Here is a tiny trained network, its code and every weight. The questions are about switching its units off for an input and a target symbol, where a switched-off unit gives its printed mean instead of its output.

import numpy as np


def w(rows, s, z=0):
    codes = np.array(rows[::2]) - 128.0
    scale = np.full(codes.shape[1], s)
    scale[-1] = z or s
    return codes * scale


def f(y):
    return np.maximum(y, 0)


def softmax(a):
    e = np.exp(a - a.max(-1, keepdims=True))
    return e / e.sum(-1, keepdims=True)


def log_softmax(a):
    a = a - a.max(-1, keepdims=True)
    return a - np.log(np.exp(a).sum(-1, keepdims=True))


def net(x, mask):
    ids = ['βζηθλμξπφψω'.index(c) for c in x.split()]
    T = len(ids)
    res = E[ids] + P[:T]
    u = 0
    for l in range(3):
        r = res
        for j in range(3):
            rows = slice(2 * j, 2 * j + 2)
            q, k, v = (r @ M[l][rows].T for M in (Q, K, V))
            z = softmax(np.where(np.tri(T) > 0, q @ k.T / 2**0.5, -1e9)) @ v
            o = O[l][rows]
            res = res + np.where(mask[u + j], z, o[:, -1]) @ o[:, :-1]
        u += 3
        y = f(res @ A[l][:, :-1].T + A[l][:, -1])
        res = res + np.where(mask[u : u + 8], y, B[l][:, -1]) @ B[l][:, :-1]
        u += 8
    return log_softmax(res[-1] @ U[:, :-1].T + U[:, -1])


Q, K, V, O, A, B = {}, {}, {}, {}, {}, {}
E = w([
[71,55,145,162,40],'β',
[206,178,176,80,209],'ζ',
[215,152,90,83,105],'η',
[146,18,184,20,172],'θ',
[129,154,113,191,32],'λ',
[198,72,81,43,68],'μ',
[89,83,216,143,148],'ξ',
[159,180,252,169,216],'π',
[196,210,120,178,91],'φ',
[145,188,188,231,131],'ψ',
[135,27,91,55,9],'ω',
],0.004)
P = w([
[136,138,107,116,118],'0',
[96,60,155,182,150],'1',
[136,88,191,148,130],'2',
[47,156,118,89,142],'3',
[68,95,102,152,169],'4',
[158,98,221,134,101],'5',
[94,174,149,63,105],'6',
[68,70,86,167,177],'7',
[158,27,176,199,144],'8',
[82,196,146,36,103],'9',
[55,161,120,117,218],'10',
[203,60,179,254,103],'11',
],0.0079)
Q[0] = w([
[174,211,79,87,157],'0.h0',
[152,130,109,173,114],'0.h0',
[92,121,182,142,125],'0.h1',
[51,120,215,111,100],'0.h1',
[251,15,218,175,53],'0.h2',
[213,174,63,159,127],'0.h2',
],0.02)
K[0] = w([
[133,66,58,152,160],'0.h0',
[98,130,130,116,61],'0.h0',
[123,155,128,101,105],'0.h1',
[149,150,96,52,96],'0.h1',
[219,37,128,4,215],'0.h2',
[38,90,154,111,154],'0.h2',
],0.023)
V[0] = w([
[81,250,188,66,112],'0.h0',
[118,153,154,124,101],'0.h0',
[112,87,253,194,77],'0.h1',
[105,113,205,149,111],'0.h1',
[147,78,150,141,104],'0.h2',
[138,57,171,76,160],'0.h2',
],0.0048)
O[0] = w([
[221,119,150,233,213,164],'0.h0',
[128,128,131,157,187,158],'0.h0',
[131,7,228,197,112,236],'0.h1',
[155,30,198,207,93,202],'0.h1',
[126,123,54,174,126,209],'0.h2',
[231,38,230,196,37,254],'0.h2',
],0.0019,0.00073)
A[0] = w([
[26,99,165,130,75,46],'0.n0',
[54,166,158,196,176,39],'0.n1',
[102,145,187,140,164,4],'0.n2',
[112,122,105,120,145,41],'0.n3',
[92,120,101,116,134,40],'0.n4',
[91,71,2,171,221,119],'0.n5',
[85,148,167,88,103,76],'0.n6',
[111,76,167,60,181,29],'0.n7',
],0.0059,0.0027)
B[0] = w([
[148,179,124,111,137,164],'0.n0',
[106,143,82,105,161,176],'0.n1',
[125,118,91,124,81,132],'0.n2',
[134,133,166,124,98,128],'0.n3',
[168,84,118,120,128,128],'0.n4',
[96,67,77,161,199,255],'0.n5',
[86,195,150,139,122,173],'0.n6',
[7,173,150,146,111,160],'0.n7',
],0.011,0.001)
Q[1] = w([
[176,103,149,79,116],'1.h0',
[168,87,207,70,99],'1.h0',
[109,82,59,189,220],'1.h1',
[54,220,73,70,153],'1.h1',
[131,13,22,254,208],'1.h2',
[188,55,240,245,67],'1.h2',
],0.019)
K[1] = w([
[103,154,102,88,104],'1.h0',
[79,175,99,139,114],'1.h0',
[211,109,202,134,84],'1.h1',
[154,38,87,202,185],'1.h1',
[187,151,253,107,44],'1.h2',
[76,244,143,36,87],'1.h2',
],0.022)
V[1] = w([
[96,68,160,156,85],'1.h0',
[97,187,85,128,118],'1.h0',
[200,147,27,95,62],'1.h1',
[215,169,146,77,201],'1.h1',
[144,196,110,252,126],'1.h2',
[194,154,187,127,237],'1.h2',
],0.017)
O[1] = w([
[199,136,107,100,141,193],'1.h0',
[107,136,110,175,134,79],'1.h0',
[50,187,88,108,178,3],'1.h1',
[69,147,141,116,52,87],'1.h1',
[84,142,119,251,129,96],'1.h2',
[110,140,187,128,37,146],'1.h2',
],0.013,0.0048)
A[1] = w([
[178,128,71,134,62,82],'1.n0',
[95,23,136,173,156,246],'1.n1',
[142,126,149,140,131,2],'1.n2',
[126,126,2,102,121,29],'1.n3',
[125,55,120,151,131,180],'1.n4',
[36,136,145,203,222,144],'1.n5',
[199,112,106,156,67,127],'1.n6',
[122,107,37,138,133,91],'1.n7',
],0.0067,0.003)
B[1] = w([
[116,128,158,94,178,172],'1.n0',
[253,228,170,158,143,252],'1.n1',
[95,147,112,103,145,130],'1.n2',
[51,117,189,175,237,147],'1.n3',
[181,176,151,145,141,219],'1.n4',
[241,168,27,66,15,183],'1.n5',
[131,148,200,146,194,254],'1.n6',
[150,236,156,161,159,149],'1.n7',
],0.0073,0.0051)
Q[2] = w([
[93,140,89,105,103],'2.h0',
[110,84,118,154,151],'2.h0',
[112,166,121,123,143],'2.h1',
[202,251,204,64,134],'2.h1',
[129,101,82,136,113],'2.h2',
[61,14,100,186,145],'2.h2',
],0.024)
K[2] = w([
[104,179,159,172,203],'2.h0',
[131,151,89,162,141],'2.h0',
[72,93,99,130,130],'2.h1',
[30,241,92,52,79],'2.h1',
[136,86,144,90,102],'2.h2',
[250,59,122,80,76],'2.h2',
],0.022)
V[2] = w([
[148,56,152,197,142],'2.h0',
[178,133,96,111,34],'2.h0',
[127,120,131,156,114],'2.h1',
[232,79,183,200,163],'2.h1',
[130,132,93,171,1],'2.h2',
[139,96,225,112,99],'2.h2',
],0.011)
O[2] = w([
[33,177,153,146,160,119],'2.h0',
[92,68,70,146,155,209],'2.h0',
[103,121,136,153,137,111],'2.h1',
[151,118,207,210,253,6],'2.h1',
[88,7,51,193,91,170],'2.h2',
[67,60,234,133,145,51],'2.h2',
],0.0069,0.012)
A[2] = w([
[144,183,140,247,49,173],'2.n0',
[62,105,155,87,89,59],'2.n1',
[115,68,61,140,27,78],'2.n2',
[111,254,198,73,107,27],'2.n3',
[51,68,137,185,150,108],'2.n4',
[91,127,206,59,130,29],'2.n5',
[126,83,90,48,212,1],'2.n6',
[11,55,199,158,218,123],'2.n7',
],0.007,0.0028)
B[2] = w([
[121,39,87,188,90,192],'2.n0',
[126,73,148,86,171,150],'2.n1',
[70,223,232,141,214,249],'2.n2',
[17,20,91,163,168,185],'2.n3',
[141,73,105,52,118,167],'2.n4',
[236,193,155,109,102,150],'2.n5',
[74,49,87,128,147,158],'2.n6',
[136,254,109,162,25,170],'2.n7',
],0.0099,0.015)
U = w([
[203,142,161,144,252,76],'β',
[80,105,222,89,115,155],'ζ',
[134,247,133,53,95,136],'η',
[252,78,185,14,117,250],'θ',
[238,192,52,152,137,131],'λ',
[116,112,47,32,67,106],'μ',
[235,197,234,135,150,99],'ξ',
[146,116,175,139,5,124],'π',
[89,204,108,187,132,108],'φ',
[137,23,118,208,119,164],'ψ',
[122,95,83,74,199,34],'ω',
],0.0029,0.0022)

Each question gives the input, a string of symbols that net reads in full, and the target symbol t.
The units are the heads (2 rows each of Q, K, V and O) and the neurons (one row each of A and B). Each row of codes is followed by its name. A weight is (code - 128) times the scale printed after its matrix; where a second scale follows, it is the last column's (O, A, B and U).
mask holds one flag per unit, layer by layer, with each layer's heads first. A switched-off unit (its flag False) gives its mean, the last column of its rows in O or B, instead of its output. The means were averaged over made-up inputs and are rounded, as every weight is.
A unit's drop is (log p(t) with every unit on - log p(t) with that unit switched off) / (log p(t) with every unit on - log p(t) with every unit switched off).
The circuit of an input: a set's keep is (log p(t) with only the set's units on - log p(t) with every unit switched off) / (log p(t) with every unit on - log p(t) with every unit switched off). Starting from the 12 units with the biggest drops (on a tie, the unit counted first), units are removed one at a time, each time the one whose removal leaves the highest keep (on an exact tie, the one counted first), for as long as the keep stays at least 0.8.
circuit, biggest first: the units of the circuit, biggest drop first
most important unit: the unit with the biggest drop
top k neurons: the k neurons with the biggest drops, biggest first
which heads matter: for each layer, one digit per head in row order, 1 if its drop is at least 0.15 and else 0, layers parted by /
input θ ψ ψ ω π λ μ π φ θ μ π, target θ: circuit, biggest first => [1.h2, 2.n2]
input ξ λ ζ φ β ζ μ, target β: circuit, biggest first => [2.h1, 1.h1]
input η θ μ ψ, target η: which heads matter => 010 / 110 / 011
input ξ ψ ζ, target ξ: circuit, biggest first => [2.h1, 2.h2, 2.n7]
input ψ β ψ, target ψ: top 2 neurons => [2.n0, 1.n5]
input θ λ ξ, target θ: which heads matter => 000 / 011 / 001
input β β ψ θ ξ θ ξ φ π ζ, target β: circuit, biggest first => [1.h1, 2.h1]
input ξ λ β β θ θ, target β: circuit, biggest first => [2.h1, 1.h1]
input π ω ψ, target π: most important unit => 2.n7
input λ λ ζ π, target λ: which heads matter => 000 / 011 / 001
input ξ λ μ, target ξ: circuit, biggest first => [2.h1, 2.h2, 2.n7, 2.n3]
input ζ ψ π, target ζ: which heads matter => 000 / 011 / 011
input μ λ φ β ζ, target μ: top 3 neurons => [2.n3, 1.n3, 2.n2]
input ζ λ ψ η η μ, target ζ: most important unit => 1.h1
input φ λ φ η λ, target φ: top 2 neurons => [2.n2, 1.n5]
input μ θ ψ ψ λ μ ω β, target μ: which heads matter => 010 / 111 / 011
input β μ θ ζ μ θ μ ω ψ φ, target ω: top 2 neurons => [2.n3, 2.n6]
input ξ ψ ξ, target ξ: which heads matter => 000 / 000 / 011
input λ θ β μ θ, target λ: top 2 neurons => [1.n5, 2.n2]
input θ ψ ψ, target θ: top 2 neurons => [2.n2, 2.n5]
input π η ξ θ π, target π: most important unit => 2.h2
input θ θ μ, target θ: top 2 neurons => [2.n5, 2.n2]
input ξ θ ζ ψ λ θ π ψ ψ π ζ ζ, target ξ: top 2 neurons => [1.n5, 1.n6]
input η ω ζ, target η: top 2 neurons => [2.n2, 1.n5]
input ω λ ω ψ π ψ η ψ ψ μ ζ π, target ω: which heads matter => 000 / 011 / 001
input ψ λ β ξ ψ, target ψ: which heads matter => 000 / 111 / 011
input μ θ θ η, target μ: top 3 neurons => [2.n3, 2.n2, 1.n1]
input φ ψ ζ ω θ θ ζ π φ ω λ, target φ: most important unit => 1.h1
